Here is a tiny trained network, its code and every weight. The questions are about switching its units off for an input and a target symbol, where a switched-off unit gives its printed mean instead of its output.

import numpy as np


def w(rows, s, z=0):
    codes = np.array(rows[::2]) - 128.0
    scale = np.full(codes.shape[1], s)
    scale[-1] = z or s
    return codes * scale


def norm(h):
    return h / np.sqrt((h * h).mean(-1, keepdims=True) + 1e-5)


def f(y):
    return np.maximum(y, 0)


def softmax(a):
    e = np.exp(a - a.max(-1, keepdims=True))
    return e / e.sum(-1, keepdims=True)


def log_softmax(a):
    a = a - a.max(-1, keepdims=True)
    return a - np.log(np.exp(a).sum(-1, keepdims=True))


def net(x, mask):
    ids = ['αβεζπω'.index(c) for c in x.split()]
    T = len(ids)
    res = E[ids] + P[:T]
    u = 0
    for l in range(3):
        r = norm(res)
        for j in range(2):
            rows = slice(3 * j, 3 * j + 3)
            q, k, v = (r @ M[l][rows].T for M in (Q, K, V))
            z = softmax(np.where(np.tri(T) > 0, q @ k.T / 3**0.5, -1e9)) @ v
            o = O[l][rows]
            res = res + np.where(mask[u + j], z, o[:, -1]) @ o[:, :-1]
        u += 2
        y = f(norm(res) @ A[l][:, :-1].T + A[l][:, -1])
        res = res + np.where(mask[u : u + 4], y, B[l][:, -1]) @ B[l][:, :-1]
        u += 4
    return log_softmax(norm(res)[-1] @ U[:, :-1].T + U[:, -1])


Q, K, V, O, A, B = {}, {}, {}, {}, {}, {}
E = w([
[146,120,154,84,145,130,180],'α',
[77,88,148,117,90,132,148],'β',
[146,81,104,52,152,116,131],'ε',
[112,122,177,89,117,167,104],'ζ',
[138,87,159,100,132,155,27],'π',
[85,141,76,67,145,253,207],'ω',
],0.012)
P = w([
[56,89,179,153,241,143,152],'0',
[114,136,173,178,213,91,150],'1',
[10,96,160,90,168,91,106],'2',
[126,113,157,177,160,98,155],'3',
[48,119,151,72,134,92,109],'4',
[136,107,145,183,126,106,149],'5',
[74,131,144,60,115,101,110],'6',
[147,104,130,182,98,107,144],'7',
[96,137,134,62,98,111,109],'8',
[156,107,115,187,74,117,135],'9',
[121,146,124,69,88,130,103],'10',
[166,120,99,190,45,124,131],'11',
[136,147,121,91,82,165,102],'12',
],0.011)
Q[0] = w([
[195,175,112,32,131,142,73],'0.h1',
[3,98,125,19,63,167,128],'0.h1',
[128,142,101,113,167,168,121],'0.h1',
[105,245,72,162,254,92,126],'0.h2',
[165,125,92,196,162,107,137],'0.h2',
[139,91,154,87,152,146,154],'0.h2',
],0.011)
K[0] = w([
[199,136,89,44,106,184,73],'0.h1',
[132,181,31,71,2,149,154],'0.h1',
[124,192,121,129,146,208,104],'0.h1',
[81,107,214,220,208,73,167],'0.h2',
[73,60,86,76,201,81,148],'0.h2',
[189,95,116,119,41,68,99],'0.h2',
],0.0078)
V[0] = w([
[76,140,32,201,119,106,145],'0.h1',
[104,183,111,187,129,164,109],'0.h1',
[95,144,145,49,189,149,189],'0.h1',
[187,66,156,85,76,109,156],'0.h2',
[194,42,3,92,173,157,57],'0.h2',
[154,77,61,179,185,131,191],'0.h2',
],0.0071)
O[0] = w([
[132,177,185,38,118,99,126,99],'0.h1',
[105,110,125,3,70,73,208,109],'0.h1',
[46,72,72,132,170,56,44,255],'0.h1',
[132,110,79,167,114,169,170,133],'0.h2',
[144,58,62,83,112,48,106,102],'0.h2',
[142,110,125,125,45,6,207,103],'0.h2',
],0.0053,0.0091)
A[0] = w([
[165,75,74,235,203,133,228,254],'0.n1',
[131,112,248,170,87,173,127,106],'0.n2',
[144,130,133,254,58,82,65,247],'0.n3',
[171,94,171,234,118,149,219,76],'0.n4',
],0.0065,0.0027)
B[0] = w([
[32,122,134,168,79,91,89,254],'0.n1',
[101,38,119,169,179,110,217,177],'0.n2',
[133,2,181,97,94,138,157,209],'0.n3',
[72,214,155,111,39,177,63,162],'0.n4',
],0.01,0.0046)
Q[1] = w([
[136,11,134,131,189,204,114],'1.h1',
[209,149,243,168,68,11,145],'1.h1',
[196,166,114,223,110,130,214],'1.h1',
[206,124,214,100,158,130,169],'1.h2',
[152,155,123,124,187,135,254],'1.h2',
[193,238,145,181,104,81,131],'1.h2',
],0.0095)
K[1] = w([
[198,208,152,157,61,201,81],'1.h1',
[67,120,133,217,198,73,147],'1.h1',
[114,127,225,157,232,95,56],'1.h1',
[52,96,85,150,254,157,143],'1.h2',
[27,162,175,119,196,73,219],'1.h2',
[68,117,161,221,184,119,107],'1.h2',
],0.0086)
V[1] = w([
[153,176,29,142,202,151,109],'1.h1',
[104,108,212,53,190,39,44],'1.h1',
[119,180,66,3,38,125,183],'1.h1',
[183,116,219,222,135,123,4],'1.h2',
[151,19,203,52,101,122,109],'1.h2',
[94,132,33,112,76,26,156],'1.h2',
],0.0061)
O[1] = w([
[103,141,150,72,252,68,54,94],'1.h1',
[175,130,90,130,51,255,61,205],'1.h1',
[98,94,223,97,177,113,167,104],'1.h1',
[200,198,141,57,54,140,74,108],'1.h2',
[209,98,100,55,116,136,212,253],'1.h2',
[167,214,97,196,142,97,113,143],'1.h2',
],0.0069,0.0045)
A[1] = w([
[154,79,48,208,109,234,136,252],'1.n1',
[228,45,146,211,171,191,123,26],'1.n2',
[147,255,67,137,76,174,158,43],'1.n3',
[61,129,96,141,23,137,147,123],'1.n4',
],0.0064,0.0021)
B[1] = w([
[122,140,121,223,69,94,174,254],'1.n1',
[67,125,132,159,171,112,13,159],'1.n2',
[95,140,106,30,135,134,141,135],'1.n3',
[162,133,105,75,124,107,108,224],'1.n4',
],0.011,0.0072)
Q[2] = w([
[249,94,163,247,103,141,111],'2.h1',
[64,60,1,126,113,164,177],'2.h1',
[140,31,131,203,53,105,129],'2.h1',
[137,103,43,154,103,162,170],'2.h2',
[189,121,99,14,141,130,78],'2.h2',
[223,213,82,123,149,170,145],'2.h2',
],0.01)
K[2] = w([
[234,149,45,139,115,241,40],'2.h1',
[199,136,169,18,186,106,176],'2.h1',
[254,70,173,141,154,198,135],'2.h1',
[199,62,190,133,149,132,101],'2.h2',
[85,31,144,139,110,189,193],'2.h2',
[147,75,100,207,62,154,109],'2.h2',
],0.0097)
V[2] = w([
[152,5,197,155,180,108,80],'2.h1',
[68,235,72,108,193,91,209],'2.h1',
[133,132,44,160,114,1,119],'2.h1',
[151,168,48,37,125,222,153],'2.h2',
[120,136,27,137,188,153,105],'2.h2',
[63,75,121,126,65,170,91],'2.h2',
],0.0077)
O[2] = w([
[255,233,183,60,43,175,12,166],'2.h1',
[8,173,128,194,85,63,117,116],'2.h1',
[110,154,127,64,93,84,157,134],'2.h1',
[55,65,123,153,88,57,121,123],'2.h2',
[216,90,90,120,192,118,182,187],'2.h2',
[185,181,248,86,139,85,188,255],'2.h2',
],0.0064,0.0084)
A[2] = w([
[63,16,169,63,114,68,76,187],'2.n1',
[231,108,148,212,61,189,76,144],'2.n2',
[117,170,77,60,63,209,172,91],'2.n3',
[1,76,127,124,162,65,168,253],'2.n4',
],0.0079,0.0042)
B[2] = w([
[2,50,46,107,141,177,202,211],'2.n1',
[60,118,91,158,186,111,148,208],'2.n2',
[134,111,145,196,199,149,75,154],'2.n3',
[178,79,184,34,170,151,82,245],'2.n4',
],0.0091,0.012)
U = w([
[87,143,173,152,73,115,52,247],'α',
[151,125,223,164,106,159,251,5],'β',
[159,126,61,138,133,41,144,178],'ε',
[72,138,79,236,206,172,119,80],'ζ',
[231,95,137,120,140,214,52,95],'π',
[64,76,126,58,187,137,123,165],'ω',
],0.011,0.0026)

Each question gives the input, a string of symbols that net reads in full, and the target symbol t.
The units are the heads (3 rows each of Q, K, V and O) and the neurons (one row each of A and B). Each row of codes is followed by its name. A weight is (code - 128) times the scale printed after its matrix; where a second scale follows, it is the last column's (O, A, B and U).
mask holds one flag per unit, layer by layer, with each layer's heads first. A switched-off unit (its flag False) gives its mean, the last column of its rows in O or B, instead of its output. The means were averaged over made-up inputs and are rounded, as every weight is.
A unit's drop is (log p(t) with every unit on - log p(t) with that unit switched off) / (log p(t) with every unit on - log p(t) with every unit switched off).
The circuit of an input: a set's keep is (log p(t) with only the set's units on - log p(t) with every unit switched off) / (log p(t) with every unit on - log p(t) with every unit switched off). Starting from the 12 units with the biggest drops (on a tie, the unit counted first), units are removed one at a time, each time the one whose removal leaves the highest keep (on an exact tie, the one counted first), for as long as the keep stays at least 0.8.
units of the circuit, in order: the units of the circuit, biggest drop first
k most important neurons: the k neurons with the biggest drops, biggest first
top k neurons in layer l: the k neurons of layer l with the biggest drops, biggest first
input ε ω π α ω ω π ω, target π: units of the circuit, in order -> 2.n1, 2.h1
input ζ ω α π ε, target π: 2 most important neurons -> 0.n3, 2.n1
input ω β α ω ζ ζ ζ π ζ α ζ π, target ζ: units of the circuit, in order -> 2.n4
input ζ ω β ω ε α ω α ω ω π α β, target π: 2 most important neurons -> 0.n4, 2.n1
input π ζ ω ω ζ ε ω ε ω ζ ε β ε, target ε: 2 most important neurons -> 1.n1, 0.n4
input α ω ζ ω, target ζ: top 2 neurons in layer 0 -> 0.n3, 0.n1
input ζ ω ω ω α ζ β, target ζ: top 3 neurons in layer 2 -> 2.n4, 2.n2, 2.n3
input ω ζ ω ω ε β α, target ε: top 2 neurons in layer 1 -> 1.n1, 1.n4
input ζ ζ α π α, target π: top 2 neurons in layer 2 -> 2.n1, 2.n3
input π ω π α α, target π: 2 most important neurons -> 2.n1, 0.n2
input ζ ω ζ ω, target ζ: 3 most important neurons -> 2.n4, 1.n1, 0.n3
input α ω β β ω ε β ω, target ε: 2 most important neurons -> 1.n1, 1.n4
input α ω ω ε ω ω ε ω, target ε: 2 most important neurons -> 0.n1, 2.n1
input ε π ω ω α ε β, target ε: 2 most important neurons -> 2.n4, 1.n1
input ζ ω π ω α ω ω ω α α π β, target β: top neuron in layer 1 -> 1.n1
input ζ ζ ω β α ω, target β: top 2 neurons in layer 0 -> 0.n4, 0.n3
input ζ α α β α, target β: top 2 neurons in layer 1 -> 1.n1, 1.n2
input ζ ω α ω ω π α β α, target β: 2 most important neurons -> 0.n4, 2.n4
input ζ π π ω α π β, target π: top 2 neurons in layer 0 -> 0.n1, 0.n3
input ω π ω α ω ω ω β, target β: top 3 neurons in layer 0 -> 0.n2, 0.n4, 0.n1
input ζ ω ω ω ω α ζ ζ ω ζ ε ε α, target ε: top neuron in layer 2 -> 2.n1
input ω ω ζ ζ ε, target ζ: 3 most important neurons -> 2.n2, 2.n4, 1.n1
input ε ω ε ε ε ω ω α ω ω α ζ ε, target ζ: top 2 neurons in layer 1 -> 1.n4, 1.n1
input ω ε ω α, target α: top 2 neurons in layer 0 -> 0.n1, 0.n4
input β ω β ω, target β: top 2 neurons in layer 0 -> 0.n4, 0.n1
input α ζ π ω ε ω α ζ β, target ζ: top 2 neurons in layer 2 -> 2.n2, 2.n4
input α ω π π, target π: most important neuron -> 0.n3
